Below is a small trained network, with its code and all its weights. Each question gives an input and a target symbol and asks what happens when units are switched off, that is, made to give their printed mean instead of their output.

import numpy as np


def w(rows, s, z=0):
    codes = np.array(rows[::2]) - 128.0
    scale = np.full(codes.shape[1], s)
    scale[-1] = z or s
    return codes * scale


def norm(h):
    return h / np.sqrt((h * h).mean(-1, keepdims=True) + 1e-5)


def f(y):
    return np.maximum(y, 0)


def softmax(a):
    e = np.exp(a - a.max(-1, keepdims=True))
    return e / e.sum(-1, keepdims=True)


def log_softmax(a):
    a = a - a.max(-1, keepdims=True)
    return a - np.log(np.exp(a).sum(-1, keepdims=True))


def net(x, mask):
    ids = ['ΦΨαβδεζηθλπσ'.index(c) for c in x.split()]
    T = len(ids)
    res = E[ids] + P[:T]
    r = norm(res)
    for j in range(2):
        rows = slice(2 * j, 2 * j + 2)
        q, k, v = (r @ M[0][rows].T for M in (Q, K, V))
        z = softmax(np.where(np.tri(T) > 0, q @ k.T / 2**0.5, -1e9)) @ v
        o = O[0][rows]
        res = res + np.where(mask[j], z, o[:, -1]) @ o[:, :-1]
    y = f(norm(res) @ A[0][:, :-1].T + A[0][:, -1])
    res = res + np.where(mask[2:6], y, B[0][:, -1]) @ B[0][:, :-1]
    return log_softmax(norm(res)[-1] @ U[:, :-1].T + U[:, -1])


Q, K, V, O, A, B = {}, {}, {}, {}, {}, {}
E = w([
[148,95,59],'Φ',
[129,94,148],'Ψ',
[146,95,56],'α',
[145,117,44],'β',
[153,167,22],'δ',
[26,157,145],'ε',
[129,89,93],'ζ',
[145,89,89],'η',
[129,99,65],'θ',
[149,54,34],'λ',
[116,45,113],'π',
[235,239,253],'σ',
],0.0055)
P = w([
[190,2,172],'0',
[169,180,186],'1',
[107,20,162],'2',
[167,174,119],'3',
[108,20,153],'4',
[178,176,118],'5',
[110,18,156],'6',
[181,172,115],'7',
[106,18,153],'8',
],0.0036)
Q[0] = w([
[76,175,159],'head 1',
[12,51,75],'head 1',
[179,234,2],'head 2',
[96,132,216],'head 2',
],0.0052)
K[0] = w([
[131,118,140],'head 1',
[149,254,143],'head 1',
[19,178,189],'head 2',
[152,87,105],'head 2',
],0.0077)
V[0] = w([
[220,211,201],'head 1',
[131,223,207],'head 1',
[251,241,139],'head 2',
[11,168,163],'head 2',
],0.0031)
O[0] = w([
[175,85,120,82],'head 1',
[255,87,163,8],'head 1',
[215,152,121,77],'head 2',
[21,158,108,7],'head 2',
],0.0034,0.002)
A[0] = w([
[145,72,246,44],'neuron 1',
[181,181,212,252],'neuron 2',
[198,1,123,56],'neuron 3',
[85,2,180,142],'neuron 4',
],0.0042,0.0025)
B[0] = w([
[75,161,2,153],'neuron 1',
[109,28,48,183],'neuron 2',
[32,232,109,227],'neuron 3',
[201,203,199,253],'neuron 4',
],0.0045,0.0032)
U = w([
[177,224,73,83],'Φ',
[81,107,146,95],'Ψ',
[127,39,115,192],'α',
[158,98,153,65],'β',
[89,18,160,128],'δ',
[4,166,98,130],'ε',
[146,223,106,144],'ζ',
[152,142,118,3],'η',
[223,51,162,227],'θ',
[217,180,153,220],'λ',
[155,117,115,43],'π',
[127,144,151,107],'σ',
],0.013,0.0059)

Each question gives the input, a string of symbols that net reads in full, and the target symbol t.
The units are the heads (2 rows each of Q, K, V and O) and the neurons (one row each of A and B). Each row of codes is followed by its name. A weight is (code - 128) times the scale printed after its matrix; where a second scale follows, it is the last column's (O, A, B and U).
mask holds one flag per unit, heads first, then neurons. A switched-off unit (its flag False) gives its mean, the last column of its rows in O or B, instead of its output. The means were averaged over made-up inputs and are rounded, as every weight is.
A unit's drop is (log p(t) with every unit on - log p(t) with that unit switched off) / (log p(t) with every unit on - log p(t) with every unit switched off).
The circuit of an input: a set's keep is (log p(t) with only the set's units on - log p(t) with every unit switched off) / (log p(t) with every unit on - log p(t) with every unit switched off). Starting from all 6 units, units are removed one at a time, each time the one whose removal leaves the highest keep (on an exact tie, the one counted first), for as long as the keep stays at least 0.8.
units of the circuit, in order: the units of the circuit, biggest drop first
top k neurons: the k neurons with the biggest drops, biggest first
drop of u: that unit's drop, to one decimal
input λ π δ σ Ψ Ψ Ψ σ θ, target θ: top 2 neurons -> [neuron 4; neuron 1]
input θ η η β π π, target ζ: units of the circuit, in order -> [neuron 3; neuron 4]
input ε Ψ δ ε π θ ε ζ, target ε: top 2 neurons -> [neuron 4; neuron 2]
input λ Ψ ε α Ψ Φ ε η, target ε: units of the circuit, in order -> [head 2]
input σ α Ψ, target θ: units of the circuit, in order -> [head 1; head 2]
input θ δ θ, target ε: units of the circuit, in order -> [neuron 3; neuron 2; neuron 4]
input π θ ε θ Φ, target ε: units of the circuit, in order -> [neuron 3; neuron 2]
input π σ λ σ Φ, target θ: top 2 neurons -> [neuron 4; neuron 1]
input δ π θ η σ, target θ: top 3 neurons -> [neuron 2; neuron 4; neuron 3]
input σ ζ π, target θ: top 2 neurons -> [neuron 4; neuron 2]
input θ β Φ, target ε: top 2 neurons -> [neuron 3; neuron 2]
input Φ ε δ η θ Φ β, target ε: top 2 neurons -> [neuron 3; neuron 2]
input η θ β θ θ Φ θ θ η, target ε: top 2 neurons -> [neuron 3; neuron 2]
input σ θ ζ, target θ: units of the circuit, in order -> [neuron 4]
input Φ η ζ π ε θ θ Ψ, target α: top 2 neurons -> [neuron 2; neuron 3]
input ε Φ δ ε ζ θ θ, target ε: drop of neuron 4 -> 0.3
input π ε β α ε ζ, target ε: drop of head 2 -> 1.0
input θ ζ θ η ζ δ η θ α, target ε: drop of head 2 -> -0.1
